Below are the code and all the weights of a small trained network. Each question names an input and a class and asks about switching units off, where a switched-off unit gives its printed mean instead of its output.

import numpy as np


def w(rows, s, z=0):
    codes = np.array(rows[::2]) - 128.0
    scale = np.full(codes.shape[1], s)
    scale[-1] = z or s
    return codes * scale


def norm(h):
    return h / np.sqrt((h * h).mean(-1, keepdims=True) + 1e-5)


def f(y):
    return y / 2 * (1 + np.tanh(0.7978845608 * (y + 0.044715 * y**3)))


def log_softmax(a):
    a = a - a.max(-1, keepdims=True)
    return a - np.log(np.exp(a).sum(-1, keepdims=True))


def net(x, mask):
    res = np.array(x, float).reshape(1, 5) / 4 @ E
    u = 0
    for l in range(3):
        y = f(norm(res) @ A[l][:, :-1].T + A[l][:, -1])
        res = res + np.where(mask[u : u + 6], y, B[l][:, -1]) @ B[l][:, :-1]
        u += 6
    return log_softmax(norm(res)[-1] @ U[:, :-1].T + U[:, -1])


A, B = {}, {}
E = w([
[158,118,124,110,240,164,196],'x0',
[10,12,42,187,182,21,135],'x1',
[140,156,221,20,140,9,145],'x2',
[138,112,243,200,106,239,191],'x3',
[61,209,2,180,169,166,109],'x4',
],0.0063)
A[0] = w([
[91,162,88,154,162,174,119,23],'0.n1',
[150,193,191,44,206,122,193,1],'0.n2',
[58,164,180,98,37,104,88,13],'0.n3',
[91,165,173,48,148,97,213,55],'0.n4',
[176,136,176,164,83,200,216,4],'0.n5',
[132,2,145,94,129,27,169,2],'0.n6',
],0.0068,0.0056)
B[0] = w([
[97,82,165,199,84,39,129,115],'0.n1',
[212,212,119,142,255,132,146,197],'0.n2',
[152,199,178,221,71,54,162,127],'0.n3',
[216,153,109,166,211,58,89,172],'0.n4',
[97,14,172,146,37,217,162,220],'0.n5',
[42,42,173,67,179,120,118,251],'0.n6',
],0.006,0.0019)
A[1] = w([
[139,162,127,133,100,169,106,9],'1.n1',
[169,129,110,97,102,141,88,155],'1.n2',
[182,96,176,167,112,254,172,42],'1.n3',
[113,74,144,147,112,120,148,76],'1.n4',
[141,118,206,130,121,219,160,43],'1.n5',
[36,124,6,211,172,164,117,1],'1.n6',
],0.0096,0.0041)
B[1] = w([
[149,72,135,114,129,89,118,133],'1.n1',
[64,137,117,130,152,153,93,157],'1.n2',
[118,77,192,149,118,221,136,247],'1.n3',
[119,155,158,79,159,129,125,143],'1.n4',
[156,129,154,165,150,179,109,210],'1.n5',
[155,118,25,203,87,108,252,253],'1.n6',
],0.013,0.0062)
A[2] = w([
[118,195,161,173,20,69,128,2],'2.n1',
[77,6,149,121,185,54,117,46],'2.n2',
[109,113,18,188,94,134,213,7],'2.n3',
[153,158,18,107,99,139,135,222],'2.n4',
[101,53,157,124,131,47,100,69],'2.n5',
[147,154,120,101,212,138,163,28],'2.n6',
],0.011,0.0031)
B[2] = w([
[148,150,64,187,50,126,118,146],'2.n1',
[18,127,192,62,89,133,197,190],'2.n2',
[141,88,12,168,192,74,223,255],'2.n3',
[117,11,106,123,192,147,100,212],'2.n4',
[80,158,131,102,91,143,180,167],'2.n5',
[165,174,189,159,129,58,142,145],'2.n6',
],0.011,0.0092)
U = w([
[117,77,40,177,169,113,209,229],'0',
[126,108,74,64,152,150,1,4],'1',
[153,202,103,151,6,80,66,81],'2',
[216,214,174,88,233,54,109,120],'3',
[153,115,221,186,121,251,126,153],'4',
[28,138,183,29,106,74,190,133],'5',
],0.017,0.004)

Each question gives the input, the list of numbers given to net, and the class t.
The units are the neurons (one row each of A and B). Each row of codes is followed by its name. A weight is (code - 128) times the scale printed after its matrix; where a second scale follows, it is the last column's (A, B and U).
mask holds one flag per neuron, layer by layer. A switched-off neuron (its flag False) gives its mean, the last column of its row in B, instead of its output. The means were averaged over made-up inputs and are rounded, as every weight is.
A unit's drop is (log p(t) with every unit on - log p(t) with that unit switched off) / (log p(t) with every unit on - log p(t) with every unit switched off).
The circuit of an input: a set's keep is (log p(t) with only the set's units on - log p(t) with every unit switched off) / (log p(t) with every unit on - log p(t) with every unit switched off). Starting from the 12 units with the biggest drops (on a tie, the unit counted first), units are removed one at a time, each time the one whose removal leaves the highest keep (on an exact tie, the one counted first), for as long as the keep stays at least 0.8.
units of the circuit, in order: the units of the circuit, biggest drop first
k most important neurons: the k neurons with the biggest drops, biggest first
top k neurons in layer l: the k neurons of layer l with the biggest drops, biggest first
drop of u: that unit's drop, to one decimal
input [-8,-8,-3,1,7], class 4: units of the circuit, in order	[1.n6]
input [-4,-2,-6,-6,-8], class 1: units of the circuit, in order	[1.n6; 2.n3; 1.n3]
input [4,-7,-3,-4,3], class 4: units of the circuit, in order	[1.n6; 2.n3]
input [8,-2,7,8,4], class 4: 3 most important neurons	[0.n5; 1.n3; 2.n3]
input [3,1,6,5,-2], class 3: top 2 neurons in layer 0	[0.n2; 0.n4]
input [-3,-2,4,-5,0], class 2: 2 most important neurons	[1.n6; 0.n3]
input [5,-1,0,-3,-3], class 3: 2 most important neurons	[1.n6; 0.n2]
input [3,6,4,-7,1], class 5: 2 most important neurons	[2.n2; 0.n6]
input [-2,-8,5,0,3], class 3: top 2 neurons in layer 1	[1.n3; 1.n6]
input [-2,-5,2,-7,5], class 1: 2 most important neurons	[1.n6; 2.n3]
input [-7,1,2,-4,1], class 2: drop of 1.n6	0.7
input [1,-3,-4,-6,-6], class 1: drop of 1.n6	0.6
input [-3,-8,-3,-6,1], class 1: drop of 1.n6	0.4
input [-3,0,-6,6,0], class 4: drop of 2.n1	0.0
input [5,0,5,1,5], class 3: top neuron in layer 1	[1.n6]
